Here is a tiny trained network, its code and every weight. The questions are about switching its units off for an input and a class, where a switched-off unit gives its printed mean instead of its output.

import numpy as np


def w(rows, s, z=0):
    codes = np.array(rows[::2]) - 128.0
    scale = np.full(codes.shape[1], s)
    scale[-1] = z or s
    return codes * scale


def f(y):
    return y / 2 * (1 + np.tanh(0.7978845608 * (y + 0.044715 * y**3)))


def log_softmax(a):
    a = a - a.max(-1, keepdims=True)
    return a - np.log(np.exp(a).sum(-1, keepdims=True))


def net(x, mask):
    res = np.array(x, float).reshape(1, 8) / 4 @ E
    y = f(res @ A[0][:, :-1].T + A[0][:, -1])
    res = res + np.where(mask, y, B[0][:, -1]) @ B[0][:, :-1]
    return log_softmax(res[-1] @ U[:, :-1].T + U[:, -1])


A, B = {}, {}
E = w([
[95,115,62,127,92,150,70,58,62,128,44],'x0',
[169,61,156,66,11,103,110,206,163,73,36],'x1',
[240,141,31,65,110,115,162,25,170,157,129],'x2',
[192,80,64,169,62,74,171,109,48,4,210],'x3',
[109,68,30,50,223,105,114,50,103,129,149],'x4',
[134,142,149,171,237,1,72,169,153,99,19],'x5',
[46,225,76,173,157,229,72,179,51,52,131],'x6',
[161,159,43,137,9,89,24,125,181,208,49],'x7',
],0.0069)
A[0] = w([
[130,119,83,141,127,139,85,103,142,136,104,197],'neuron 0',
[123,160,217,151,197,97,121,192,195,157,85,173],'neuron 1',
[50,60,147,55,188,144,162,157,142,114,183,104],'neuron 2',
[134,202,40,127,160,185,114,116,196,147,124,207],'neuron 3',
[117,106,137,98,151,65,81,130,144,75,23,255],'neuron 4',
[42,146,152,170,110,180,130,204,66,53,119,147],'neuron 5',
[183,101,58,135,161,74,173,122,49,104,197,65],'neuron 6',
[152,203,174,120,117,210,119,96,149,175,198,177],'neuron 7',
[138,156,69,200,104,116,142,70,126,125,124,69],'neuron 8',
[70,158,146,159,139,185,88,189,81,90,145,137],'neuron 9',
[84,121,148,107,96,156,159,140,139,180,161,234],'neuron 10',
[206,134,152,94,158,57,173,97,102,66,170,150],'neuron 11',
[208,127,107,140,1,76,121,195,210,107,70,229],'neuron 12',
[144,207,160,178,160,150,148,78,96,102,189,241],'neuron 13',
],0.009,0.0041)
B[0] = w([
[124,175,98,145,184,128,108,61,76,164,144,163],'neuron 0',
[99,168,195,158,166,96,34,154,123,195,65,214],'neuron 1',
[184,57,180,120,102,92,90,57,169,94,142,179],'neuron 2',
[53,214,85,99,199,244,128,149,98,100,120,181],'neuron 3',
[124,142,131,150,168,94,36,112,114,155,17,221],'neuron 4',
[86,139,77,108,34,166,178,102,89,71,116,215],'neuron 5',
[68,196,80,113,151,133,113,117,54,160,67,186],'neuron 6',
[82,143,152,109,165,171,86,142,63,150,117,188],'neuron 7',
[140,188,139,143,71,80,156,55,131,126,121,153],'neuron 8',
[51,156,59,98,32,107,179,200,101,90,169,196],'neuron 9',
[119,127,143,92,125,67,129,97,143,148,80,171],'neuron 10',
[104,86,165,124,117,183,118,201,158,107,118,186],'neuron 11',
[136,79,171,138,55,8,166,2,95,106,169,248],'neuron 12',
[73,61,97,152,115,104,149,168,167,88,77,193],'neuron 13',
],0.0087,0.016)
U = w([
[145,60,183,93,24,47,170,22,78,116,126,182],'0',
[72,196,166,92,184,127,10,136,26,204,3,172],'1',
[131,67,243,216,192,63,145,195,205,141,116,94],'2',
[66,138,89,101,107,181,254,170,94,94,124,168],'3',
[233,162,90,130,121,171,165,162,178,116,180,19],'4',
[162,45,152,36,163,212,133,104,124,116,125,115],'5',
[155,188,94,150,130,165,150,70,92,202,209,3],'6',
],0.0092,0.0053)

Each question gives the input, the list of numbers given to net, and the class t.
The units are the neurons (one row each of A and B). Each row of codes is followed by its name. A weight is (code - 128) times the scale printed after its matrix; where a second scale follows, it is the last column's (A, B and U).
mask holds one flag per neuron, in row order. A switched-off neuron (its flag False) gives its mean, the last column of its row in B, instead of its output. The means were averaged over made-up inputs and are rounded, as every weight is.
A unit's drop is (log p(t) with every unit on - log p(t) with that unit switched off) / (log p(t) with every unit on - log p(t) with every unit switched off).
The circuit of an input: a set's keep is (log p(t) with only the set's units on - log p(t) with every unit switched off) / (log p(t) with every unit on - log p(t) with every unit switched off). Starting from the 12 units with the biggest drops (on a tie, the unit counted first), units are removed one at a time, each time the one whose removal leaves the highest keep (on an exact tie, the one counted first), for as long as the keep stays at least 0.8.
circuit, biggest first: the units of the circuit, biggest drop first
top k neurons: the k neurons with the biggest drops, biggest first
drop when u is switched off: that unit's drop, to one decimal
input [8,3,-6,6,-6,-1,6,3], class 0: top 2 neurons => (neuron 12; neuron 3)
input [-6,0,-6,-3,7,-7,-1,1], class 0: circuit, biggest first => (neuron 2)
input [-2,1,1,-5,-1,3,-8,-6], class 2: circuit, biggest first => (neuron 6; neuron 5)
input [-6,-7,4,2,3,-5,-5,-5], class 5: circuit, biggest first => (neuron 2; neuron 12; neuron 11)
input [1,1,-7,3,-7,-5,6,6], class 3: top 2 neurons => (neuron 9; neuron 5)
input [-4,6,0,5,6,6,-5,-3], class 1: top 3 neurons => (neuron 4; neuron 6; neuron 5)
input [-8,-4,8,-6,-1,5,-6,-6], class 2: top 3 neurons => (neuron 4; neuron 6; neuron 11)
input [-8,-3,6,4,-3,-8,4,1], class 3: top 3 neurons => (neuron 4; neuron 1; neuron 13)
input [7,-4,2,5,0,-3,-2,-1], class 1: top 2 neurons => (neuron 12; neuron 6)
input [2,3,3,3,-1,4,7,6], class 0: top 2 neurons => (neuron 12; neuron 1)
input [5,-5,5,-1,-2,3,-8,-4], class 1: top 2 neurons => (neuron 12; neuron 2)
input [-1,-2,-6,-1,2,4,5,-6], class 3: top 3 neurons => (neuron 12; neuron 9; neuron 5)
input [7,-6,8,8,5,-5,-7,6], class 6: top 2 neurons => (neuron 4; neuron 1)
input [0,2,-6,-3,-6,-4,0,7], class 0: circuit, biggest first => (neuron 12)
input [0,-8,-1,3,-7,5,-6,6], class 0: drop when neuron 12 is switched off => 0.4
input [-4,8,-8,5,-4,4,6,-3], class 0: drop when neuron 12 is switched off => 0.9
input [1,3,5,4,2,-5,6,3], class 3: drop when neuron 13 is switched off => -0.3
input [4,7,6,4,0,7,2,1], class 0: drop when neuron 12 is switched off => 5.5
